Below is a small trained network, with its code and all its weights. Each question gives an input and a class and asks what happens when units are switched off, that is, made to give their printed mean instead of their output.

import numpy as np


def w(rows, s, z=0):
    codes = np.array(rows[::2]) - 128.0
    scale = np.full(codes.shape[1], s)
    scale[-1] = z or s
    return codes * scale


def norm(h):
    return h / np.sqrt((h * h).mean(-1, keepdims=True) + 1e-5)


def f(y):
    return y / 2 * (1 + np.tanh(0.7978845608 * (y + 0.044715 * y**3)))


def log_softmax(a):
    a = a - a.max(-1, keepdims=True)
    return a - np.log(np.exp(a).sum(-1, keepdims=True))


def net(x, mask):
    res = np.array(x, float).reshape(1, 3) / 4 @ E
    u = 0
    for l in range(2):
        y = f(norm(res) @ A[l][:, :-1].T + A[l][:, -1])
        res = res + np.where(mask[u : u + 16], y, B[l][:, -1]) @ B[l][:, :-1]
        u += 16
    return log_softmax(norm(res)[-1] @ U[:, :-1].T + U[:, -1])


A, B = {}, {}
E = w([
[137,109,71,132,117],'x0',
[5,194,90,109,148],'x1',
[140,135,133,73,82],'x2',
],0.011)
A[0] = w([
[97,148,107,107,123,115],'L0N1',
[143,103,28,125,95,18],'L0N2',
[140,130,114,45,115,26],'L0N3',
[141,162,106,90,97,48],'L0N4',
[107,148,116,116,142,84],'L0N5',
[104,157,122,109,154,94],'L0N6',
[114,180,253,95,118,66],'L0N7',
[147,86,150,157,115,143],'L0N8',
[128,124,140,20,53,2],'L0N9',
[111,102,111,216,174,11],'L0N10',
[167,135,10,127,119,1],'L0N11',
[127,114,114,66,65,40],'L0N12',
[119,130,230,109,143,97],'L0N13',
[120,118,117,204,175,20],'L0N14',
[178,153,107,126,120,139],'L0N15',
[144,94,16,104,76,53],'L0N16',
],0.012,0.0035)
B[0] = w([
[137,121,160,83,68,196],'L0N1',
[61,46,109,183,184,184],'L0N2',
[142,182,165,150,132,166],'L0N3',
[125,171,175,137,112,148],'L0N4',
[115,128,159,124,87,151],'L0N5',
[127,130,155,121,68,174],'L0N6',
[63,6,63,207,205,253],'L0N7',
[166,166,54,79,129,229],'L0N8',
[194,241,191,163,176,253],'L0N9',
[158,200,193,156,172,205],'L0N10',
[35,31,131,173,186,185],'L0N11',
[159,204,165,152,151,193],'L0N12',
[91,47,51,194,190,225],'L0N13',
[155,186,173,162,156,189],'L0N14',
[170,139,67,106,146,171],'L0N15',
[66,35,76,213,202,229],'L0N16',
],0.02,0.0036)
A[1] = w([
[152,133,96,149,141,139],'L1N1',
[88,165,124,134,82,112],'L1N2',
[118,136,144,160,124,112],'L1N3',
[192,34,229,150,96,108],'L1N4',
[116,137,33,127,117,134],'L1N5',
[154,198,174,164,174,76],'L1N6',
[172,211,155,139,114,148],'L1N7',
[137,150,82,87,64,1],'L1N8',
[250,59,130,143,102,134],'L1N9',
[229,29,206,231,31,135],'L1N10',
[186,42,225,127,110,101],'L1N11',
[155,206,152,167,163,47],'L1N12',
[153,110,173,138,163,97],'L1N13',
[105,215,11,80,175,148],'L1N14',
[109,131,139,102,69,94],'L1N15',
[143,91,181,164,86,100],'L1N16',
],0.019,0.0054)
B[1] = w([
[31,156,155,129,131,200],'L1N1',
[171,163,98,124,81,166],'L1N2',
[155,125,76,74,150,154],'L1N3',
[118,99,214,101,193,126],'L1N4',
[135,160,179,122,172,183],'L1N5',
[194,201,147,121,140,254],'L1N6',
[58,38,83,175,149,228],'L1N7',
[92,122,145,118,176,141],'L1N8',
[141,184,62,153,5,248],'L1N9',
[116,63,207,61,239,162],'L1N10',
[112,82,199,112,177,121],'L1N11',
[138,187,176,100,178,235],'L1N12',
[136,156,68,127,129,171],'L1N13',
[134,37,208,56,187,184],'L1N14',
[143,106,153,78,111,155],'L1N15',
[147,109,145,79,173,124],'L1N16',
],0.028,0.0087)
U = w([
[150,250,131,140,173,158],'0',
[64,100,66,203,156,159],'1',
[119,140,135,56,32,171],'2',
[113,120,172,112,203,179],'3',
[206,110,120,170,104,2],'4',
[187,118,146,193,88,33],'5',
],0.019,0.0086)

Each question gives the input, the list of numbers given to net, and the class t.
The units are the neurons (one row each of A and B). Each row of codes is followed by its name. A weight is (code - 128) times the scale printed after its matrix; where a second scale follows, it is the last column's (A, B and U).
mask holds one flag per neuron, layer by layer. A switched-off neuron (its flag False) gives its mean, the last column of its row in B, instead of its output. The means were averaged over made-up inputs and are rounded, as every weight is.
A unit's drop is (log p(t) with every unit on - log p(t) with that unit switched off) / (log p(t) with every unit on - log p(t) with every unit switched off).
The circuit of an input: a set's keep is (log p(t) with only the set's units on - log p(t) with every unit switched off) / (log p(t) with every unit on - log p(t) with every unit switched off). Starting from the 12 units with the biggest drops (on a tie, the unit counted first), units are removed one at a time, each time the one whose removal leaves the highest keep (on an exact tie, the one counted first), for as long as the keep stays at least 0.8.
circuit, biggest first: the units of the circuit, biggest drop first
most important unit: the unit with the biggest drop
top k neurons: the k neurons with the biggest drops, biggest first
k most important neurons of layer l: the k neurons of layer l with the biggest drops, biggest first
drop of u: that unit's drop, to one decimal
input [4,-8,-6], class 2: top 3 neurons -> [L1N9; L0N8; L0N9]
input [8,-7,-4], class 1: top 3 neurons -> [L1N6; L0N8; L1N9]
input [-2,3,-2], class 3: 2 most important neurons of layer 1 -> [L1N9; L1N10]
input [-8,-8,-5], class 1: 2 most important neurons of layer 0 -> [L0N13; L0N9]
input [-3,3,-1], class 3: 3 most important neurons of layer 0 -> [L0N8; L0N6; L0N1]
input [5,1,4], class 1: most important unit -> L0N16
input [5,3,-4], class 1: 3 most important neurons of layer 0 -> [L0N9; L0N11; L0N12]
input [5,-7,3], class 2: top 2 neurons -> [L1N9; L0N7]
input [7,8,-3], class 2: 2 most important neurons of layer 1 -> [L1N7; L1N2]
input [3,2,1], class 3: 4 most important neurons of layer 0 -> [L0N8; L0N1; L0N13; L0N6]
input [-7,7,-4], class 1: 3 most important neurons of layer 0 -> [L0N7; L0N8; L0N9]
input [-3,-1,3], class 3: top 4 neurons -> [L1N9; L0N9; L0N13; L0N7]
input [-6,-6,-4], class 1: top 2 neurons -> [L0N13; L1N6]
input [7,-8,-1], class 2: circuit, biggest first -> [L1N9]
input [7,-8,-4], class 2: 3 most important neurons of layer 0 -> [L0N7; L0N8; L0N13]
input [-2,3,0], class 3: 3 most important neurons of layer 0 -> [L0N8; L0N6; L0N1]
input [3,0,3], class 3: top 3 neurons -> [L1N9; L0N16; L0N9]
input [2,1,-1], class 3: 4 most important neurons of layer 0 -> [L0N8; L0N1; L0N13; L0N7]
input [1,-6,-5], class 2: 2 most important neurons of layer 1 -> [L1N9; L1N14]
input [-2,-2,2], class 3: most important unit -> L1N14
input [7,-8,-7], class 2: 2 most important neurons of layer 1 -> [L1N9; L1N7]
input [-4,-7,1], class 2: drop of L1N9 -> 0.6
input [4,-3,2], class 1: drop of L0N2 -> 0.2
input [3,-5,-3], class 2: drop of L1N9 -> 0.4
